Below is a small trained network, with its code and all its weights. Each question gives an input and a class and asks what happens when units are switched off, that is, made to give their printed mean instead of their output.

import numpy as np


def w(rows, s, z=0):
    codes = np.array(rows[::2]) - 128.0
    scale = np.full(codes.shape[1], s)
    scale[-1] = z or s
    return codes * scale


def f(y):
    return np.maximum(y, 0)


def log_softmax(a):
    a = a - a.max(-1, keepdims=True)
    return a - np.log(np.exp(a).sum(-1, keepdims=True))


def net(x, mask):
    res = np.array(x, float).reshape(1, 5) / 4 @ E
    y = f(res @ A[0][:, :-1].T + A[0][:, -1])
    res = res + np.where(mask, y, B[0][:, -1]) @ B[0][:, :-1]
    return log_softmax(res[-1] @ U[:, :-1].T + U[:, -1])


A, B = {}, {}
E = w([
[121,91,60,85,132,197,181,186],'x0',
[186,136,28,88,160,133,98,8],'x1',
[40,135,79,144,57,79,232,100],'x2',
[183,143,71,83,30,68,61,189],'x3',
[104,4,101,192,101,114,68,124],'x4',
],0.012)
A[0] = w([
[192,128,132,100,138,137,72,178,83],'N1',
[103,47,123,195,147,148,105,125,99],'N2',
[118,124,110,101,145,218,168,157,136],'N3',
[88,115,190,117,142,58,141,243,66],'N4',
[131,113,104,141,210,170,158,10,180],'N5',
[91,110,125,154,117,104,235,125,128],'N6',
[29,121,218,171,176,187,151,165,90],'N7',
[124,211,122,93,134,130,124,142,86],'N8',
[197,131,134,59,30,41,128,179,152],'N9',
[188,119,172,150,235,189,92,180,113],'N10',
[76,152,71,109,49,57,187,100,101],'N11',
[134,219,178,98,163,169,191,133,111],'N12',
[124,175,227,190,156,53,112,49,254],'N13',
[114,87,52,137,197,181,167,196,167],'N14',
],0.012,0.0051)
B[0] = w([
[94,226,205,135,176,132,128,69,206],'N1',
[33,135,106,182,23,48,120,87,201],'N2',
[233,10,148,187,137,212,150,147,203],'N3',
[128,140,34,122,241,131,51,144,224],'N4',
[164,191,119,27,128,21,117,204,247],'N5',
[106,187,180,172,160,88,172,84,206],'N6',
[108,152,68,43,189,31,141,246,244],'N7',
[128,134,67,202,32,78,15,71,186],'N8',
[158,114,145,66,85,71,211,244,248],'N9',
[62,244,181,168,130,139,164,117,254],'N10',
[100,195,188,164,228,153,99,71,222],'N11',
[90,125,130,188,11,42,68,125,234],'N12',
[255,100,97,225,139,169,197,201,243],'N13',
[212,91,149,218,167,83,119,187,217],'N14',
],0.0091,0.017)
U = w([
[65,168,241,157,177,153,162,98,106],'0',
[119,99,141,47,108,93,166,176,171],'1',
[51,68,79,223,15,81,34,111,108],'2',
[163,129,27,52,217,115,32,129,134],'3',
[213,49,144,226,144,180,153,146,64],'4',
[136,104,123,132,130,154,153,146,189],'5',
[42,5,120,21,122,225,65,29,10],'6',
],0.012,0.011)

Each question gives the input, the list of numbers given to net, and the class t.
The units are the neurons (one row each of A and B). Each row of codes is followed by its name. A weight is (code - 128) times the scale printed after its matrix; where a second scale follows, it is the last column's (A, B and U).
mask holds one flag per neuron, in row order. A switched-off neuron (its flag False) gives its mean, the last column of its row in B, instead of its output. The means were averaged over made-up inputs and are rounded, as every weight is.
A unit's drop is (log p(t) with every unit on - log p(t) with that unit switched off) / (log p(t) with every unit on - log p(t) with every unit switched off).
The circuit of an input: a set's keep is (log p(t) with only the set's units on - log p(t) with every unit switched off) / (log p(t) with every unit on - log p(t) with every unit switched off). Starting from the 12 units with the biggest drops (on a tie, the unit counted first), units are removed one at a time, each time the one whose removal leaves the highest keep (on an exact tie, the one counted first), for as long as the keep stays at least 0.8.
circuit, biggest first: the units of the circuit, biggest drop first
k most important neurons: the k neurons with the biggest drops, biggest first
drop of u: that unit's drop, to one decimal
input [-6,6,2,6,-7], class 2: circuit, biggest first : [N8]
input [3,-6,2,6,-8], class 2: 2 most important neurons : [N8, N12]
input [-2,-2,-3,-1,-4], class 2: 2 most important neurons : [N12, N11]
input [5,6,-6,-4,-2], class 0: 4 most important neurons : [N10, N4, N7, N13]
input [-1,6,5,6,4], class 1: 2 most important neurons : [N9, N4]
input [-3,7,6,-4,-5], class 3: 2 most important neurons : [N5, N10]
input [-5,-2,6,8,5], class 1: 2 most important neurons : [N9, N10]
input [-6,6,1,-7,2], class 1: circuit, biggest first : [N5, N4]
input [7,6,6,-4,-4], class 4: 2 most important neurons : [N3, N14]
input [-8,-2,-6,-4,7], class 4: 3 most important neurons : [N13, N12, N8]
input [5,-7,5,1,-2], class 3: 3 most important neurons : [N4, N10, N7]
input [7,3,-5,3,-1], class 4: 2 most important neurons : [N3, N14]
input [8,-6,-4,-2,2], class 4: 3 most important neurons : [N3, N14, N5]
input [0,8,7,-2,3], class 3: 4 most important neurons : [N5, N10, N1, N12]
input [-5,-6,7,-8,-3], class 1: circuit, biggest first : [N7]
input [-5,5,-7,-8,2], class 1: 3 most important neurons : [N5, N11, N4]
input [-3,2,7,8,8], class 1: 4 most important neurons : [N9, N12, N10, N8]
input [6,-5,5,-5,-3], class 4: 4 most important neurons : [N3, N14, N10, N5]
input [4,4,-4,2,-7], class 2: circuit, biggest first : [N8, N12]
input [-7,-4,2,2,-1], class 4: circuit, biggest first : [N13]
input [3,0,8,8,-2], class 0: drop of N4 : 0.0
input [6,2,1,-4,-7], class 2: drop of N13 : 0.2
input [-8,-8,0,-3,3], class 3: drop of N7 : 1.0
input [-2,5,6,0,-3], class 0: drop of N4 : 0.7
